Here is a tiny trained network, its code and every weight. The questions are about switching its units off for an input and a class, where a switched-off unit gives its printed mean instead of its output.

import numpy as np


def w(rows, s, z=0):
    codes = np.array(rows[::2]) - 128.0
    scale = np.full(codes.shape[1], s)
    scale[-1] = z or s
    return codes * scale


def norm(h):
    return h / np.sqrt((h * h).mean(-1, keepdims=True) + 1e-5)


def f(y):
    return y / 2 * (1 + np.tanh(0.7978845608 * (y + 0.044715 * y**3)))


def log_softmax(a):
    a = a - a.max(-1, keepdims=True)
    return a - np.log(np.exp(a).sum(-1, keepdims=True))


def net(x, mask):
    res = np.array(x, float).reshape(1, 7) / 4 @ E
    u = 0
    for l in range(4):
        y = f(norm(res) @ A[l][:, :-1].T + A[l][:, -1])
        res = res + np.where(mask[u : u + 4], y, B[l][:, -1]) @ B[l][:, :-1]
        u += 4
    return log_softmax(norm(res)[-1] @ U[:, :-1].T + U[:, -1])


A, B = {}, {}
E = w([
[134,223,77,44,143,193,151,109,173,141,173,209],'x0',
[126,124,119,127,128,129,137,115,130,125,117,133],'x1',
[111,141,171,109,114,161,91,2,112,98,213,147],'x2',
[126,127,138,128,137,127,129,138,133,133,146,120],'x3',
[137,110,120,136,139,131,138,137,114,121,142,143],'x4',
[202,75,116,96,198,171,67,119,183,61,97,67],'x5',
[120,135,132,128,128,131,123,136,133,133,144,110],'x6',
],0.0091)
A[0] = w([
[149,105,203,122,138,138,90,3,39,119,173,98,120],'L0N1',
[91,110,90,82,66,113,172,172,151,211,111,186,66],'L0N2',
[85,95,172,208,41,9,182,104,56,175,139,108,58],'L0N3',
[114,107,77,84,132,106,83,84,85,78,107,64,5],'L0N4',
],0.0049,0.0023)
B[0] = w([
[179,122,162,140,99,58,79,53,100,159,192,119,232],'L0N1',
[209,147,188,155,205,135,95,147,195,254,187,88,166],'L0N2',
[68,79,94,6,165,126,115,106,102,143,79,136,254],'L0N3',
[205,134,165,122,210,165,129,124,119,226,106,91,139],'L0N4',
],0.008,0.0057)
A[1] = w([
[182,96,176,254,114,97,87,124,104,65,91,68,95],'L1N1',
[131,129,108,135,101,102,178,167,142,160,143,173,4],'L1N2',
[155,224,145,212,77,132,141,128,126,185,152,183,87],'L1N3',
[49,172,127,172,95,27,207,165,108,107,98,133,23],'L1N4',
],0.008,0.0028)
B[1] = w([
[116,124,107,189,84,77,195,79,200,85,130,53,254],'L1N1',
[128,193,188,189,183,187,122,115,152,181,132,41,146],'L1N2',
[100,188,118,205,218,178,221,101,72,140,118,187,198],'L1N3',
[255,112,107,43,191,153,113,120,45,128,141,84,164],'L1N4',
],0.0085,0.0051)
A[2] = w([
[168,197,186,7,94,147,118,114,92,50,169,117,99],'L2N1',
[76,161,37,105,233,163,143,246,105,142,38,135,109],'L2N2',
[152,92,150,112,139,149,9,83,152,42,178,212,68],'L2N3',
[201,123,68,37,150,186,162,253,226,103,89,200,5],'L2N4',
],0.0053,0.0035)
B[2] = w([
[136,69,117,39,137,171,192,192,82,154,133,131,178],'L2N1',
[214,70,153,132,151,9,65,115,161,135,107,28,254],'L2N2',
[138,133,35,66,141,211,160,113,101,254,74,86,195],'L2N3',
[120,136,202,154,82,89,22,167,173,31,150,189,201],'L2N4',
],0.0082,0.0039)
A[3] = w([
[108,63,130,149,133,54,147,225,108,145,34,70,177],'L3N1',
[20,156,149,132,113,83,187,76,52,68,172,204,2],'L3N2',
[110,138,72,144,120,117,194,206,219,46,65,116,43],'L3N3',
[86,57,159,87,76,107,2,111,38,152,136,105,245],'L3N4',
],0.0072,0.00092)
B[3] = w([
[123,158,64,81,104,235,168,76,111,99,170,181,254],'L3N1',
[6,80,208,146,141,118,44,120,74,67,108,136,193],'L3N2',
[8,151,192,203,109,154,108,199,111,196,91,136,180],'L3N3',
[170,130,114,128,81,74,135,217,138,133,101,150,254],'L3N4',
],0.013,0.0075)
U = w([
[197,121,59,18,122,173,166,136,87,142,130,155,250],'0',
[175,210,142,190,220,120,186,161,153,192,132,132,101],'1',
[41,128,115,214,87,192,167,156,165,94,94,99,103],'2',
[171,134,199,128,136,93,27,211,184,70,115,155,45],'3',
[97,79,176,130,56,7,87,158,61,140,116,163,44],'4',
[59,147,200,152,179,160,112,54,73,97,164,186,68],'5',
[214,77,141,159,92,51,133,48,167,84,163,71,117],'6',
],0.016,0.0023)

Each question gives the input, the list of numbers given to net, and the class t.
The units are the neurons (one row each of A and B). Each row of codes is followed by its name. A weight is (code - 128) times the scale printed after its matrix; where a second scale follows, it is the last column's (A, B and U).
mask holds one flag per neuron, layer by layer. A switched-off neuron (its flag False) gives its mean, the last column of its row in B, instead of its output. The means were averaged over made-up inputs and are rounded, as every weight is.
A unit's drop is (log p(t) with every unit on - log p(t) with that unit switched off) / (log p(t) with every unit on - log p(t) with every unit switched off).
The circuit of an input: a set's keep is (log p(t) with only the set's units on - log p(t) with every unit switched off) / (log p(t) with every unit on - log p(t) with every unit switched off). Starting from the 12 units with the biggest drops (on a tie, the unit counted first), units are removed one at a time, each time the one whose removal leaves the highest keep (on an exact tie, the one counted first), for as long as the keep stays at least 0.8.
circuit, biggest first: the units of the circuit, biggest drop first
most important unit: the unit with the biggest drop
k most important neurons: the k neurons with the biggest drops, biggest first
k most important neurons of layer l: the k neurons of layer l with the biggest drops, biggest first
drop when u is switched off: that unit's drop, to one decimal
input [5,-6,-1,-5,-8,5,8], class 3: 2 most important neurons	(L2N4 L0N1)
input [-5,4,-7,-8,6,2,1], class 2: most important unit	L3N3
input [-6,-2,0,-5,-3,3,-6], class 2: circuit, biggest first	(L1N1 L3N3 L2N2)
input [-8,-6,0,-6,-4,2,5], class 2: circuit, biggest first	(L1N1 L2N2 L3N3)
input [7,-8,4,-3,8,0,-5], class 5: 2 most important neurons	(L0N3 L1N3)
input [-3,-8,5,0,-6,1,-3], class 6: 2 most important neurons of layer 0	(L0N3 L0N4)
input [6,-2,-4,0,-7,-1,-2], class 1: 2 most important neurons	(L0N3 L1N3)
input [-8,-5,-8,-2,0,2,3], class 2: 2 most important neurons	(L1N1 L3N3)
input [-4,-4,6,7,2,1,3], class 6: 3 most important neurons	(L1N1 L3N3 L3N2)
input [1,-7,-5,4,-3,-6,1], class 1: 3 most important neurons	(L0N2 L1N2 L1N3)
input [1,5,1,8,-7,-4,2], class 5: 2 most important neurons of layer 3	(L3N4 L3N3)
input [2,-5,-2,-2,-1,0,-3], class 1: 2 most important neurons	(L0N3 L1N3)
input [-2,-8,8,7,3,1,6], class 6: 2 most important neurons	(L0N3 L3N3)
input [-7,7,2,0,3,2,-6], class 6: most important unit	L1N1
input [1,7,-5,-8,4,-7,7], class 1: 2 most important neurons	(L0N2 L1N2)
input [0,-4,1,-3,8,3,-4], class 6: 2 most important neurons	(L0N3 L1N1)
input [-1,4,-7,5,-4,-8,-2], class 0: 2 most important neurons	(L0N3 L3N1)
input [-3,-3,0,3,-1,-7,5], class 0: 2 most important neurons of layer 0	(L0N1 L0N3)
input [6,-5,0,7,3,2,6], class 3: 2 most important neurons	(L0N1 L2N4)
input [-1,6,-4,4,-2,8,3], class 2: 2 most important neurons	(L0N3 L3N3)
input [-5,-3,-5,-2,-5,1,7], class 2: most important unit	L1N1
input [0,5,-7,-3,-2,-3,0], class 0: 2 most important neurons of layer 3	(L3N1 L3N3)
input [8,7,1,1,8,-3,7], class 5: 2 most important neurons of layer 3	(L3N2 L3N4)
input [8,-1,0,-3,7,4,0], class 3: drop when L3N1 is switched off	0.4
input [3,2,-5,-8,5,4,-2], class 3: drop when L2N4 is switched off	0.5
